Each row has a class, written as a number after it; each block has new classes, again numbered from 0 up.
[ 11  11 -10   6  -1   4  16   7 -20 -28 -27  22  13 -11   4  -2  42 -17
  30 -30  21  31 -27  24  15  -3 -40 -31  -8  18  -1  -5]  9
[ -9  20 -14  10 -27  49  17  -9 -29  -2 -30  24 -25   0   2 -25  37  10
  -6 -11  41 -12   6   2  46  32   2 -48  22  -8   1 -20]  7
[ -2  38   2  10 -23  20 -17 -25 -47  29 -33  13  -9   8  28  -8   9   4
 -63  -5  17  -6  34  39  19  28 -11 -42 -26   0 -10 -35]  0
[-24  31   8  25  17 -10  15 -23   5   1 -22  -8 -17  11 -34 -21  55 -16
  15 -30   2  29 -38   0 -26  45 -19 -14   7 -13 -30  29]  7
[-10   6  -4  35  -2  27  41   1  13 -24 -24  20 -10 -17  19   4  33   8
  16 -28  30  10  28   8  28  -1  -4 -37  37 -35  -3 -12]  8
[ 21 -11   6   6  -5  18  33  19 -47 -37 -18 -13  33  16  -9 -27  21 -16
  30  -5   4  -1   0  -4  15  33   0  34  27 -31 -51 -21]  7
[-15   6 -12 -14  -5 -13  11  -6 -14   6 -17 -24  29   6  -9 -32  28 -23
  28  10   8  17  17  -1 -11 -26 -15  12   2 -15 -25   7]  1
[ -9  14   1  18  -8  38  11  -4 -18   1 -11   6  -9  15  -1  -7  14  -2
   4 -32  16   2 -13   0  13  27 -21 -17 -20 -11 -16 -17]  7
[-14  -4   5  10 -10  23 -15  -1 -11 -13  -6   0 -41  23  -5 -25  -2  24
 -21 -26  -3   5  27  -8   7  39 -22 -13 -30  -3   1 -13]  0
[-23  40   7  64 -21  36  12 -21  -1  39 -10   6 -22 -18  35  11  -9   1
 -28  -5  19  -1  22  23  26 -52 -34 -22 -17 -30 -16   2]  2
[ -1  35 -41   5  35 -54  33 -40  24  46 -40  12  43  25   7 -21 100 -45
 -42  26   7  53  25  27  17  31 -33 -28  29 -16 -12  30]  4
[ -4  -8   1  13 -21 -11  15  -1 -41   1 -22  10  -7  11  -2 -28  10  -3
  -5  15 -12 -22   1   9 -11  16  -9 -32 -31 -13   2  21]  5
[ 33  -2   5  -1   0  -1  21  14 -43 -22 -43  25   8  13  21   0  -9   2
   1   5  -8 -14  21   8   3  25  -2  -6 -37   9  13 -10]  3
[  0   9 -12  15 -11  38   4  25 -18 -19   0  17  -9   2  10 -10  30  29
   6 -28   1   7  -7   2   9  19  -9 -23  17   5  16   0]  4
[ 28 -19   1  -3   1 -14 -12  31 -52 -42 -20  31 -30  -6  13 -32  -4  -7
   5  -4  -9 -12 -11   7 -31  -7 -30 -19 -47   1  18  -5]  9
[-14   1 -10  -1  -9   2   6   0 -11  -5 -11   0  25  13 -37  -9  20 -19
  54   6   9  16   8   0  -8  -2   9   3   8  19   3  10]  0
[ -5 -17   7  -2  19 -41  12 -10 -11  11 -26  -4  11 -11 -34  -7  24 -54
  18   9   0   3  34  10  -7  -2  -4  20   4   9 -24  15]  8
[-43  64  14  41 -45  26   9 -63 -34  39 -43 -30  14 -22   7  -7  -4   6
   7 -35   1  13  -5  31 -11  27   2  -7   0  -5  11  19]  2
[  3  17  10   9 -23   7  -9 -13  -8  38  -8   9 -22  -1  12   9 -15 -40
 -15 -18  13  25   2  15  56 -12 -41  -4 -19  35  10   8]  2
[  0 -31  15  16  -4 -17  26  13 -16  -8 -16  17 -17  -7  -4   8   1 -23
  25  10  -1 -18  22   1  -4   1 -20  -8 -33  -6  34  16]  8
[ 22  -3  10  16 -11  -9  20  22 -52 -21 -18  16  -1 -10  27   5   6  14
   7   2 -19 -23 -16   8 -30  18  18 -27  10 -12   7  20]  4
[  4  16 -18  22  -3  14   3  18  -4 -10  -5  35  -1  17  15  -5  15 -22
  14 -10  25  11  -9   9  15  -2 -28 -23  -2   5  29  -7]  9
[-10  29 -26  15  13   4  20 -14  22   1 -10  27  10  10  32  -6  -1   0
 -17   0  20 -12  22   2  -3  12  17 -41   7 -37  13 -23]  6
[-13 -16  -5   3   0 -10  47 -33  -9 -19 -40  -7  25  -8 -15  -3  20 -25
  53  -8  21  12  54   1  22  18   9   2  17 -26 -19  -2]  8
[ -2 -14   2 -22  -9  23 -28   0  13   7 -13   1   2 -17 -11 -15  -3 -19
  39 -22   0  47  49   7  11 -54 -33  46 -35  55 -24  -7]  9
[-25  14  -6  20 -18  37  -9  34   4 -14  12   6 -16  23 -10 -20   1 -14
  25 -22  35  11  15 -25  19 -26  -2  10  38   2 -21  -4]  1
[-14  29 -12  34  -6  21   7   7 -12  -9   1   6  -6   9 -14  -9  35   7
  -3  -1  33   8  -7  11  11   4 -11 -23  49 -15 -11 -10]  0
[  1   5   0   0  -6  -4  -8 -10 -28 -16 -12   5 -25  -9  11  -8  16  37
  -5  14  -1   6   6  20 -25   5 -16 -14 -29 -21  21   4]  4
[-14  -3  -6  -6  -5   0   7 -22 -24  18 -27 -12  -2 -15 -51 -27  20 -25
  20  11  18   0  13 -10  -3  -5  12  23  37  10 -49   8]  7
[  7  -9 -25 -37   1  -5   1 -45 -19  59  -1 -52   6 -15  14 -58 -15 -22
 -10  11 -26   2  48  -5  36 -45 -14  23  22 -26 -42 -16]  2
[ -5  17 -18   4  -1  37  28  15 -14   2 -48  -6  88   7 -24   9  31  11
  16  -9  -7   4   1  -1  14  -2  57  -2  37  40 -41   2]  3
[ -4  39 -15  44  31  22  -3 -11   2  -1  31  13 -29  -9  34 -11  15  24
 -56 -35  23 -12   3  39  -9  -3 -60  -6  30 -49 -31 -59]  5
[-21  23  15  45  -4  20  26  -8  -2   3 -21   8 -34  -2  -7  -8  45   4
   5  -8  14 -10  -9   0   4  20  -2 -34  11 -23 -32  20]  7
[  8   0  -2  11   6   4  17  12 -17 -16   3  13   0  -6  12  14  27  14
  17  -3   0  -7  -6  12   7   2  -4 -23   5  -2  -6   4]  4
[  5   8 -17  -7  17  18   7  -8 -17  -3  -3  12   4 -25  28   0  21  30
   4 -41 -16 -17   0  17 -16  14   2 -36  -1   6   5 -22]  4
[-13  33  -3  40 -16  15  -7  -8 -21   5  -6  16 -14  11  -2   7 -10 -10
   3  -5  36  20   8  15 -18  -9 -21  -6   8 -13  -2 -13]  0
[ -9   6  -9 -23 -24   4  -4  12 -20  -2 -18 -18  33  10 -16 -30  34 -23
  21  20  23  30  20   3  20 -36  -6  18  18   4 -30   1]  1
[  1  -9  11  12 -36 -10  -9   9 -52  24 -31   1   1  27 -34 -25 -18 -57
  -1   8   2  28  32 -11  -1   7 -25  33  -9  31 -29  24]  0
[ 11   8 -22  14  23  15  25   9  -1 -12 -16  22   5  12  15   5   6  21
   3   0   6  -5   5   0   0 -17 -16 -23 -20 -18   9 -16]  3
[ 19 -18  19  -9 -24  -2  22  21  18   3   4  -9  22  11  -5  -8  34 -25
  41  29  -8  27  29   6  57 -20   7  33  45  22 -40  29]  5
[-10  21 -11 -20 -13  33 -24   5 -15  -7   6   6 -11  -2 -10 -14  -4   9
 -10 -16  29   9  -9   6  27 -11  -6 -25 -10  12  -7 -35]  6
[ 37 -29   1 -36 -10  15   4  24 -32 -48 -17  15  12  -6  26  -8  11  27
  16 -21 -21   6  21  10  14  37   3   4 -18  25  19 -18]  4
[-20   0  -7  40  12  11  22  13  22 -12   2  18 -17  28 -10   2   9 -27
  16 -12  29  -3  31 -19  32  14  19 -16  46 -29  -7   0]  8
[ -1  12  -3  18   1  24   7 -11 -14  -7 -15  11 -45   1  -1 -28   9  -3
 -12 -32  24  -1   7 -12   8  33  -4  -8  42 -18 -29 -18]  7
[ -4  13  -2  32 -13  24   6   3 -11  -9 -13   5 -15   9  18 -10  -3   1
  -2 -31  16  23   3  -1  10   1 -32  -8   3 -16 -18  -6]  9
[  6  17   6   9  -2 -25  20 -37 -34 -39 -29 -29  45   9  -3  40 -35  41
  35  75  26   8  15  31 -44 -21  20  53 -26 -69  -3 -17]  3
[ -6  14   0  28 -13  25  -5  32 -27   3  -5  29 -11   7 -15  -8  24 -20
   5 -16  14  -1  -5   7   6  -7 -21 -29   0  32  -3   3]  0
[ -4   1 -16  22   0  10  11   8  -7 -17 -17  26   0   9   7   0  15  -6
   3  -6  22   1  -1   7  15   0 -30 -26 -23  -1  15  -7]  9
[-28   3 -23   5 -21  12 -10 -10 -54 -10 -21 -32  41   5 -55 -21  11   2
  17  34  34  26 -12  10  -3 -57 -19  16 -21 -23 -49  -7]  9
[-12 -14  -7   2 -14  -1   1 -20 -22   8 -14 -28 -21   7 -14 -47  -8  -9
  19   9   1   7  41 -21  11  -8 -10  22  16 -21 -38   9]  9
[-10 -11 -12   5   0  -3   5  -7 -36 -14 -15 -25  45  -8 -38  -8   6 -14
  31  -4  10  25 -11  11 -20 -27 -42  42 -22   2 -31  -9]  9
[  3  -4 -23  32  34 -30  32  -2   2 -26 -25  16 -66 -15  -5 -83  10 -17
 -38 -28   7 -15  49 -47 -16  41  -5  -1 114 -46 -54   1]  6
[-19   9   2  47  -1  27  17  19  18   1  -3   7  -5   2   1  -1  18  -9
  11 -29  11  20  11   0  -5  -8 -20  -1  26 -22   8   2]  8
[-24   5   0   2   6   4  -8 -13  26  20 -10  -9   0  -2 -27  -9  12 -29
  27 -13  11  37  41   0   0 -25   9  21  23   5 -19   7]  8
[  1  -5  -9  36  -6   6  33   5   1   6   1  17 -11   8  21 -21  18  -4
  -9  -2   2  -2  19   5   7  -5 -45  -9  10 -28  -7   4]  5
[-13  -3 -13  -6 -11   3  24   6 -14   7 -20 -22  52  15  -4 -24  30 -23
  16   1   5  13  22  -4   8 -13 -22  18   0  -9 -26  -1]  1
[-18 -21 -31  16   7  10  20  37 -22 -21   3  25  -8  17 -36 -47   8 -19
   4 -32   0 -21 -23 -35 -11  44 -58  -9 -25  13  48  -4]  6
[ 18 -42  -9   8 -14   2  61  -2   6  35 -23 -28  41  16   7  11   6 -15
 -28  24  -3  30   2 -24  38 -15 -40  22   8 -37 -49   9]  7
[  1  13  12  28  -6 -17 -12   6 -33  -7 -20  24  -2   7  -5   1 -13 -19
   4  21   7  -3  20  18 -51 -13   4   3 -26  -2  -4   6]  0
[ 16   2 -11   6   7  39  -5  48 -12  -6  16  16   6  -1  18 -40  49   9
 -13  -3 -13 -24  48   9  31  18   1  29  62  18  -1 -22]  4
[  3 -22   9  17  12  -3  16   9   4 -27  -5  10 -20   1  -3  -8  10  16
  16  28  -5 -14   3  -2 -38  -8 -22  16 -44 -38  12   4]  7
[ 10   3 -15   2  10  -7   4  -4  -2   5  16  11 -12  10  19  21  -4   9
  -5  14  12  -3   1   3  11  -3   8 -20  23 -17   6  -3]  4
[-16  33   4  40  13  54  23   8  19  -4   5  16 -16  -5   5  -7  65   9
  13 -57  13   4 -26  13  16  29 -43 -26   9  -2 -11 -16]  7

Next block: new classes, numbered from 0 again.
[ -4  10 -12  51  -1 -16  -2  26  32  16  41  -6  -1  -5  19  22  17 -18
  23  20 -45  -9 -11   3   9  23  -9  19 -12  38  33  -7]  0
[ -15    2   12   35   32   44  -18  -28    8  -29   -8   -7   20   23
   50  -35   22   32  -69    7    2  -16    2    3  -45  -37   44  -41
  -11   25   26 -114]  5
[ 30 -30 -41  25  18 -59   3  18   2 -24  11   3  -3  10 -21   1  13 -78
 -15  11 -45 -14 -27   2  -7  52 -22   0  13 -17  17  47]  8
[  1   0  25 -43  75  49 -27   1 -28  14 -16  -5  32  33 -63  34  52  15
 -71  18 -12  -6  63  55  -7  19  -8 -33  17 -15  17  20]  8
[-30 -42  11  23  28  10  -9  17  24 -31 -48 -15 -21 -24 -59  -1  -5 -14
 -31   1   1 -46  23  14 -13  66 -28  27  13  21 -31  -8]  3
[ -6   6   3  -2  -9  25   2   7  13 -17 -16  -9  -6  16  27 -23 -10 -18
 -28  -7  -4  17  -3 -26 -14  -7   2  15  31  34  41 -35]  6
[-67  55 -10  23 -37  33 -12   8  36 -38  19  12   1  39  25  -6 -28 -62
 -16   7 -29 -37  54 -45 -46 -33  -9 -22  25   2  41 -41]  2
[ 39 -22 -33  12 -16   0  30  -8  19  16  22 -15 -13 -63   3 -36  19  17
  63 -25 -53  13 -17  21  -5   9  12   6  -4 -32  -1 -47]  0
[ 32  66 -51   1 -33  -9   2  18   5  35   4  -3  41  -3  21  -7 -26  36
  53  22 -51 -11  11   8   9  -4 -15   5 -14  -4 -31  -9]  2
[  5 -19  25 -12  66 -22  13  24  -6  24  -3   3 -14  -7  -9  15  31   7
   2  35  -2 -32  20  10  -7  33 -34  -4  22  17 -18   4]  4
[ 13  27 -38  17 -18   8  10  12  32  27   8 -11  31 -42  22 -29   9  14
  37  16 -44 -15 -40  -9 -29 -10  27   4  -4 -25  23 -27]  2
[  2 -59 -68   9 -17   6  15 -29  41 -25 -15 -11   5 -21   6  -3  -2 -33
   1  -4 -54  16 -14 -12 -37  20  13  15  27  16  23 -18]  6
[-29  -5  24   8 -26 -57  26  11 -18 -35 -25  24 -33  22  -4  17   1 -60
  25   4  -2 -38  33  -6  24 -13 -14  17 -35  62  -6  72]  0
[-25  25 -17  45  18  -7  13  -1  34 -45  -9   8 -32  12  -6 -29 -42 -15
   8   8 -23  10  10 -45 -17  18 -21  34  14  34 -20 -12]  0
[-12 -58 -17  21  25   0  18  14  76 -35   6 -23   8   1   5 -47 -20 -31
  -7  46 -40 -46 -17 -58 -68   3   4  43  14  39  -4 -44]  7
[ 26 -45  47  11  -2  49   8  23  -8  -3 -23   2 -23 -47   7 -37   0  22
 -21   5   8  24   2   9 -14  -7   1  13   5  18  -1 -30]  7
[ 23 -36  22 -16  52  30  11   6  22 -50   8  -2 -54  -1 -14 -37   9  20
  -7   9  -6   8  32 -31   3   0   6  62   2 -28 -49 -25]  7
[-29 -25 -41  32 -14   5 -14 -11  29   8 -22  -8  24 -12   2  -6 -21   5
  16  17 -49  -5   0   1 -18   3 -22  -2   1  27 -13 -48]  3
[-32  -3 -25 -16 -20  62  -6 -21  18   4   0   9 -27 -61  27 -45  21  -1
  -6   6  28 -36  -6  25 -36 -20  27  24  34  -9 -19 -32]  1
[ 40 -33  25 -31 -28  35  29  64 -20  26 -41 -55   5 -91 -50 -51  24  19
   1 -23  43 -43  22  64   6  14 -41  30  34 -56  -3 -44]  6
[ 37   7 -21  14 -29   6   4  -6   4  11  11   8 -45 -15  53  16  13   1
  25  -9 -37  77 -41  15  41   7  15  22  -9  -4  43  39]  6
[-91  52 -15  19 -56  90 -37  20  50 -18 -41  20 -31  36  37  14 -20  -3
 -36   0   4 -35  70 -21 -33  36   2  19   9  81  27 -80]  3
[ 12 -23 -29  26  23 -21   8 -15  36 -51  26 -26 -45 -12 -15  -6  -5 -27
   3  18  -8  -6  -4  -3 -32   0  27  37  27 -22   3 -34]  5
[-57 -14 -31  33  42 -13 -33   4  25  -9 -41 -21  32 -13 -70  22  32  36
  -7  18  34 -43  -1  23 -15  41   9   0   7 -23 -23  -9]  3
[ 44 -23   5   4  35   1  11  49   8   2 -20 -16  -2 -25 -14 -28  26  36
   5  14  -8  -6  -6  17   0  39 -12  18  -7 -15 -22  -6]  7
[  2 -20 -68 -15   0   1  -5   1   7 -53  -5  -3 -49   8 -25  -1  -3 -35
  -3  15  -8  34  42  56  -3  28 -11  37  46  -5   0  34]  6
[ 42  -9  38   5 -11  33  10  39 -23  37   4  14  -6 -31  14   5  25   9
 -19  16  -5 -17  22   2   7  23 -38   7   4  10  21 -22]  8
[-39   6  -5   9  17  73 -14 -18  53 -19   1 -24 -11 -35  27 -28  15  38
 -36  -6  25 -66 -30  -5 -21  -7  45  14   5  -4 -39 -35]  1
[ -1 -30  59 -14  -4 -19  12 -19 -37   4 -20  -6  30  -5 -46  25  49 -18
 -28 -44  21 -83  35 -10  -9   7  11 -59   5 -35   1  -6]  8
[ 62 -27  22  -8  39  35   2  16 -10  34 -12 -18  37 -18 -17 -21 -10  13
 -50  21 -59 -17   5  24   0  34 -42  10   2  27 -22 -18]  8
[ 45  14 -38 -15  -9 -67   2 -13 -36   5 -23   8  50  27 -12 -44 -39 -39
   8   5  11  43 -41 -43 -54 -11  16   4  51  42  30 -64]  5
[ -6 -43  31  31  91 -15  41 -12  45 -31  28  -4 -84 -44   7 -12 -13  22
  29  20 -41   4 -52 -42  17 -10   0  36  -5   6 -54  65]  0
[  7   0 -36  -4 -71  61 -20   3  41 -35  48  10 -89  -5  80 -25  -2 -21
 -19   4  26  20 -22  52 -26  19  79  50  20  54  67 -11]  6
[ 67  20 -18   2  23 -33  20  13  -6  32  41  31 -29  -5  31  -7  18  39
  49  71  24  19  -8 -16 -18  24 -12  48   6   6  12 -24]  5
[-35  24 -48  14 -21 -32  -2   0  39 -26 -17 -57  28  37 -13  37 -40 -29
   9 -13 -43 -38  10 -20 -22 -29  17 -30  18  17   4 -33]  5
[ 12  66  28  16 -30  41  15 -22  31   2  -6  10 -52 -15  70 -99 -30 -37
   1  19 -37 -27   2 -17 -14 -10 -40  77  -7  14 -24 -43]  1
[ 18   7 -29  10  15  -4 -27  58 -50   9  -4   9 -23 -33  -8 -15  -3  20
  -6  20  54  54 -24  78  35  11 -33  -7  27 -32 -25  25]  4
[ 72 -13 -43 -18 -13 -44  24 -23  16   5  15  14 -39   8  63   9 -18  17
  34  22 -47 -39 -24  19   5  49  32  32 -52  68 -57  36]  5
[ -1  -7 -20  28   2  47   8 -32  35 -40 -35   5 -30 -23 -13 -15 -31   5
 -31  24  19   6   2 -19 -63  26  25  43   4  11   3 -32]  5
[-52 -46  16   6  39   1 -35  41 -18  -9  10  21  23  14 -35  51  27  27
 -25  27  77 -24  32 -46   9   2 -21   0  33  40  -6 -45]  3
[ 14  -9 -21   1  36   0  -4  43  -3   2  11  21  32   3  44 -62  35 -18
 -29  58  23 -46 -26 -20 -13   5 -37  46   7  49  -7 -43]  1
[  7 -52  26  16  -1 -15   4 -38  20 -33  30 -37 -17 -13 -15   8   9 -20
  -4   5  -1 -20   5  13   7 -25  24  33   8  -6   3   3]  6
[ 22 -32 -43  16 -10  -1  12 -16  22 -29  -6  13 -27 -27 -11 -18 -28 -26
  -5  36  28  -1 -40   9 -58  36  19  31  -3  -4  10  24]  5
[ 12  42 -31  -6  10  -6   9  14   7  20 -43   5 -20  21  19  57 -18 -16
   8   1 -77  40   9 -24  15  34 -15  13   6  49  11  23]  5
[-38  16  22  25  34 -39  12  -5   1 -27 -15 -14 -15  -2 -32 -27  -4 -10
  14   2   3 -31  -7  24   8 -22 -13 -16 -15 -28 -31  57]  0
[ 28  14  -5 -13  31 -39 -19  37 -53  67  21  21  13  -7   4  45  46  26
  27  32   9  17  21  39  50  20 -37   3  18  -3 -24  -2]  4
[  6   6   1   0 -10 -19  -8   6 -14   4   6 -10  37  34  -3 -15 -16 -46
 -26  19 -30 -26   1  12  -8 -24 -27 -27   2   5  16  11]  8
[ 58 -15 -17   8 -18 -40   2  24 -13 -40  59   1 -36  15  32   4 -33 -33
  26  18 -61   9   8  59  20 -10 -11 -34  -3  35  -4  58]  2
[  8  46 -61  26 -12  -2  -9  17   8   9 -16 -15  12   5  21  28 -10  37
  13  -9 -15  24 -18  -4  12   7   8 -19  -4 -18  -1 -29]  5
[-36  30 -68  53 -36  32 -39  14  38 -60 -48 -38 -24   0  -1 -28 -40 -15
 -31 -28 -43  30  15  52 -16  13  32   8  32   8 -18 -36]  7
[-27  -1  -8  11 -11  37  -5  -7  21 -20  -8 -24 -20 -30  -4 -19  15  17
 -15  -8  31 -13   8  17 -10 -10  17  21  28 -38   6 -34]  6
[-13   8 -23 -26  82 -54  -6   8  19  29  88 -16 -55   2  54 -11  81   3
  23   0 -32 -48 -25  37  26  14   8 -17  51 -74 -21  12]  6
[-21  39 -39  15 -34  71  -1   9  46  80 -19 -10   6 -67  55  -2  33  31
  24 -16 -56 -10 -12   8 -14  24   7   3  -1 -40  16 -89]  4
[ 35 -21 -26   7  25 -15  23 -37   5  22 -26  -5  48 -32  -4 -58  21   0
  26  -9 -86  19 -30  -7 -10   0  14  30 -27   8 -14 -57]  0
[-11 -99 -31  10  62 -16 -17  34 -22 -42  14 -48  51 -27 -94 -10  47 -33
 -28  33  -9  -9  37 106  -1 -40 -15  -6  23   0   5 -20]  0
[  -1   57  -38  -43   27  -10    9   36  -13   32   19    8  -46   -9
   -3   -3   -3   27   44    6   41   20  -22   -1   -4   -1  -22  -32
   43 -102   -7   37]  5
[ 45  51 -45 -30 -19 -20  21  29  17  34   5 -20 -11 -35  19 -50 -35  -9
  58   4 -78 -18 -38  41   4  10  -4  14  -2 -29 -33  52]  2
[-44  -1  23   4  -9  50 -31   6  11  45  34   4  21  21  57  50  21 -27
 -42   6 -40 -27  23  16   2 -14  -7 -45 -11  38  37 -39]  4
[ 57 -10 -78  20  -5 -24  -1  19 -18  31 -17  -9  50 -31   5 -28  26  30
  11  10 -43  -1 -35  40   7  24 -11 -15  -8 -28 -21 -20]  8
[ 18  20  -3  35 -19 -42   4   8 -12 -15 -41   0 -33 -14  38 -27  12  33
  24 -29 -19  -4  -3   7  37  12  22  14 -18   4 -65 -14]  7
[ 15  21  12  30  -6 -46   7  23  15 -56  20 -58 -11  42 -21  20 -65  -2
  17   4  15   1  -7 -31  11 -53  -8 -14  10  -2   2  -7]  5
[ 70 -20  14 -40  32 -20   5   4 -16   2  22 -26 -27 -16 -44  -7 -14 -24
  -3  14   1   8  -6  38  -5  18  17  55  27   7  -6   1]  5
[-23  25  57  11  65   7 -21   7  -4  47  98  48 -27  15  31  17  48   1
 -14  36  21 -24  12 -13  11  30 -22   9   9   2  12   2]  0
